Below is a small trained network, with its code and all its weights. Each question gives an input and a target symbol and asks what happens when units are switched off, that is, made to give their printed mean instead of their output.

import numpy as np


def w(rows, s, z=0):
    codes = np.array(rows[::2]) - 128.0
    scale = np.full(codes.shape[1], s)
    scale[-1] = z or s
    return codes * scale


def f(y):
    return np.maximum(y, 0)


def softmax(a):
    e = np.exp(a - a.max(-1, keepdims=True))
    return e / e.sum(-1, keepdims=True)


def log_softmax(a):
    a = a - a.max(-1, keepdims=True)
    return a - np.log(np.exp(a).sum(-1, keepdims=True))


def net(x, mask):
    ids = ['αβγεζηλμξστψ'.index(c) for c in x.split()]
    T = len(ids)
    res = E[ids] + P[:T]
    u = 0
    for l in range(3):
        r = res
        for j in range(3):
            rows = slice(2 * j, 2 * j + 2)
            q, k, v = (r @ M[l][rows].T for M in (Q, K, V))
            z = softmax(np.where(np.tri(T) > 0, q @ k.T / 2**0.5, -1e9)) @ v
            o = O[l][rows]
            res = res + np.where(mask[u + j], z, o[:, -1]) @ o[:, :-1]
        u += 3
        y = f(res @ A[l][:, :-1].T + A[l][:, -1])
        res = res + np.where(mask[u : u + 4], y, B[l][:, -1]) @ B[l][:, :-1]
        u += 4
    return log_softmax(res[-1] @ U[:, :-1].T + U[:, -1])


Q, K, V, O, A, B = {}, {}, {}, {}, {}, {}
E = w([
[129,98,117],'α',
[145,173,7],'β',
[109,104,117],'γ',
[111,176,105],'ε',
[115,157,170],'ζ',
[99,95,162],'η',
[91,107,152],'λ',
[99,102,153],'μ',
[95,249,184],'ξ',
[155,99,220],'σ',
[104,106,155],'τ',
[21,69,94],'ψ',
],0.017)
P = w([
[2,154,107],'0',
[104,141,146],'1',
[148,62,126],'2',
[154,139,159],'3',
[165,140,150],'4',
[170,155,153],'5',
[177,135,135],'6',
[181,160,145],'7',
],0.0077)
Q[0] = w([
[90,233,141],'0.h0',
[237,77,99],'0.h0',
[8,112,126],'0.h1',
[160,87,198],'0.h1',
[175,132,43],'0.h2',
[139,11,76],'0.h2',
],0.017)
K[0] = w([
[213,115,35],'0.h0',
[157,101,171],'0.h0',
[40,109,181],'0.h1',
[159,111,215],'0.h1',
[133,136,241],'0.h2',
[252,38,171],'0.h2',
],0.015)
V[0] = w([
[115,157,63],'0.h0',
[178,88,84],'0.h0',
[90,58,186],'0.h1',
[100,50,254],'0.h1',
[130,138,96],'0.h2',
[125,121,75],'0.h2',
],0.0095)
O[0] = w([
[79,52,53,107],'0.h0',
[159,34,99,60],'0.h0',
[97,143,223,197],'0.h1',
[61,231,254,253],'0.h1',
[154,67,111,124],'0.h2',
[164,91,68,121],'0.h2',
],0.0056,0.0052)
A[0] = w([
[25,120,215,20],'0.n0',
[124,142,220,4],'0.n1',
[229,219,121,18],'0.n2',
[254,91,202,70],'0.n3',
],0.0094,0.0017)
B[0] = w([
[220,144,111,250],'0.n0',
[35,149,1,230],'0.n1',
[194,42,120,152],'0.n2',
[181,225,25,168],'0.n3',
],0.0098,0.014)
Q[1] = w([
[68,173,83],'1.h0',
[164,130,65],'1.h0',
[104,92,63],'1.h1',
[190,114,130],'1.h1',
[7,169,103],'1.h2',
[134,189,181],'1.h2',
],0.014)
K[1] = w([
[165,133,67],'1.h0',
[203,81,179],'1.h0',
[110,111,59],'1.h1',
[120,150,98],'1.h1',
[86,172,250],'1.h2',
[77,176,37],'1.h2',
],0.011)
V[1] = w([
[206,81,163],'1.h0',
[140,128,133],'1.h0',
[236,153,123],'1.h1',
[181,221,58],'1.h1',
[67,190,2],'1.h2',
[158,81,133],'1.h2',
],0.007)
O[1] = w([
[102,81,35,84],'1.h0',
[131,139,124,126],'1.h0',
[128,85,91,148],'1.h1',
[149,3,122,225],'1.h1',
[135,116,220,250],'1.h2',
[111,159,136,93],'1.h2',
],0.0062,0.017)
A[1] = w([
[119,94,124,4],'1.n0',
[106,244,205,242],'1.n1',
[77,88,163,97],'1.n2',
[12,231,2,237],'1.n3',
],0.0075,0.0016)
B[1] = w([
[118,187,135,140],'1.n0',
[117,17,143,255],'1.n1',
[136,135,182,143],'1.n2',
[148,61,253,185],'1.n3',
],0.012,0.0059)
Q[2] = w([
[57,95,147],'2.h0',
[98,251,55],'2.h0',
[119,157,119],'2.h1',
[156,169,126],'2.h1',
[247,170,132],'2.h2',
[143,138,115],'2.h2',
],0.015)
K[2] = w([
[178,52,218],'2.h0',
[252,214,180],'2.h0',
[138,141,104],'2.h1',
[146,163,113],'2.h1',
[160,119,80],'2.h2',
[145,144,111],'2.h2',
],0.013)
V[2] = w([
[254,204,73],'2.h0',
[216,171,64],'2.h0',
[224,61,171],'2.h1',
[167,134,27],'2.h1',
[99,72,93],'2.h2',
[108,19,46],'2.h2',
],0.0071)
O[2] = w([
[38,44,98,68],'2.h0',
[33,81,101,94],'2.h0',
[159,163,9,254],'2.h1',
[196,70,148,37],'2.h1',
[113,175,132,155],'2.h2',
[2,243,147,193],'2.h2',
],0.0072,0.0086)
A[2] = w([
[246,116,131,16],'2.n0',
[95,189,111,255],'2.n1',
[18,57,231,98],'2.n2',
[55,103,3,123],'2.n3',
],0.005,0.0038)
B[2] = w([
[27,208,119,214],'2.n0',
[247,171,145,235],'2.n1',
[169,89,125,156],'2.n2',
[127,90,185,254],'2.n3',
],0.012,0.005)
U = w([
[91,174,166,95],'α',
[87,166,93,190],'β',
[211,137,248,230],'γ',
[187,125,32,176],'ε',
[125,133,202,30],'ζ',
[180,191,49,217],'η',
[161,130,157,3],'λ',
[123,162,138,56],'μ',
[114,172,119,61],'ξ',
[61,226,119,84],'σ',
[125,163,141,43],'τ',
[131,141,154,65],'ψ',
],0.011,0.004)

Each question gives the input, a string of symbols that net reads in full, and the target symbol t.
The units are the heads (2 rows each of Q, K, V and O) and the neurons (one row each of A and B). Each row of codes is followed by its name. A weight is (code - 128) times the scale printed after its matrix; where a second scale follows, it is the last column's (O, A, B and U).
mask holds one flag per unit, layer by layer, with each layer's heads first. A switched-off unit (its flag False) gives its mean, the last column of its rows in O or B, instead of its output. The means were averaged over made-up inputs and are rounded, as every weight is.
A unit's drop is (log p(t) with every unit on - log p(t) with that unit switched off) / (log p(t) with every unit on - log p(t) with every unit switched off).
The circuit of an input: a set's keep is (log p(t) with only the set's units on - log p(t) with every unit switched off) / (log p(t) with every unit on - log p(t) with every unit switched off). Starting from the 12 units with the biggest drops (on a tie, the unit counted first), units are removed one at a time, each time the one whose removal leaves the highest keep (on an exact tie, the one counted first), for as long as the keep stays at least 0.8.
circuit, biggest first: the units of the circuit, biggest drop first
unit that matters most: the unit with the biggest drop
top k neurons: the k neurons with the biggest drops, biggest first
k most important neurons of layer l: the k neurons of layer l with the biggest drops, biggest first
heads that matter: for each layer, one digit per head in row order, 1 if its drop is at least 0.15 and else 0, layers parted by /
drop when u is switched off: that unit's drop, to one decimal
input ψ σ σ σ ε σ, target ε: top 4 neurons : 0.n0, 0.n1, 0.n2, 0.n3
input ζ ε ε γ ψ β σ σ, target σ: heads that matter : 010 / 000 / 001
input ξ σ ε λ λ ζ ζ ψ, target γ: circuit, biggest first : 0.n3, 2.h0
input α τ σ α ε σ σ, target ε: top 2 neurons : 0.n0, 0.n2
input σ σ α, target γ: unit that matters most : 0.n1
input σ σ β, target β: circuit, biggest first : 2.h2, 2.h0
input σ ζ ε, target γ: heads that matter : 000 / 000 / 000
input σ α ε ψ, target γ: top 2 neurons : 0.n3, 0.n2
input σ ξ γ γ ζ α σ ζ, target η: top 2 neurons : 2.n3, 0.n2
input σ ξ α, target γ: top 3 neurons : 0.n0, 0.n1, 0.n3
input σ ε ε α τ ψ γ, target γ: top 3 neurons : 0.n0, 0.n3, 0.n2
input ε α ε σ ψ σ, target η: heads that matter : 110 / 010 / 000
input σ ψ ξ α σ, target η: top 4 neurons : 1.n3, 0.n2, 0.n0, 0.n3
input ε ε α σ ε η β, target β: 2 most important neurons of layer 0 : 0.n0, 0.n2
input μ σ μ λ η τ σ γ, target γ: circuit, biggest first : 0.n1
input σ ξ α σ ε, target γ: top 4 neurons : 0.n0, 0.n3, 1.n2, 1.n1
input ε β σ ζ σ ζ ζ ε, target ε: top 4 neurons : 0.n0, 0.n3, 2.n0, 0.n2
input ψ σ ε ψ, target η: top 2 neurons : 0.n1, 1.n3
input η σ β ε σ, target σ: drop when 0.h1 is switched off : 0.8
input σ ε β ε ε σ ε, target ε: drop when 1.n0 is switched off : -0.1
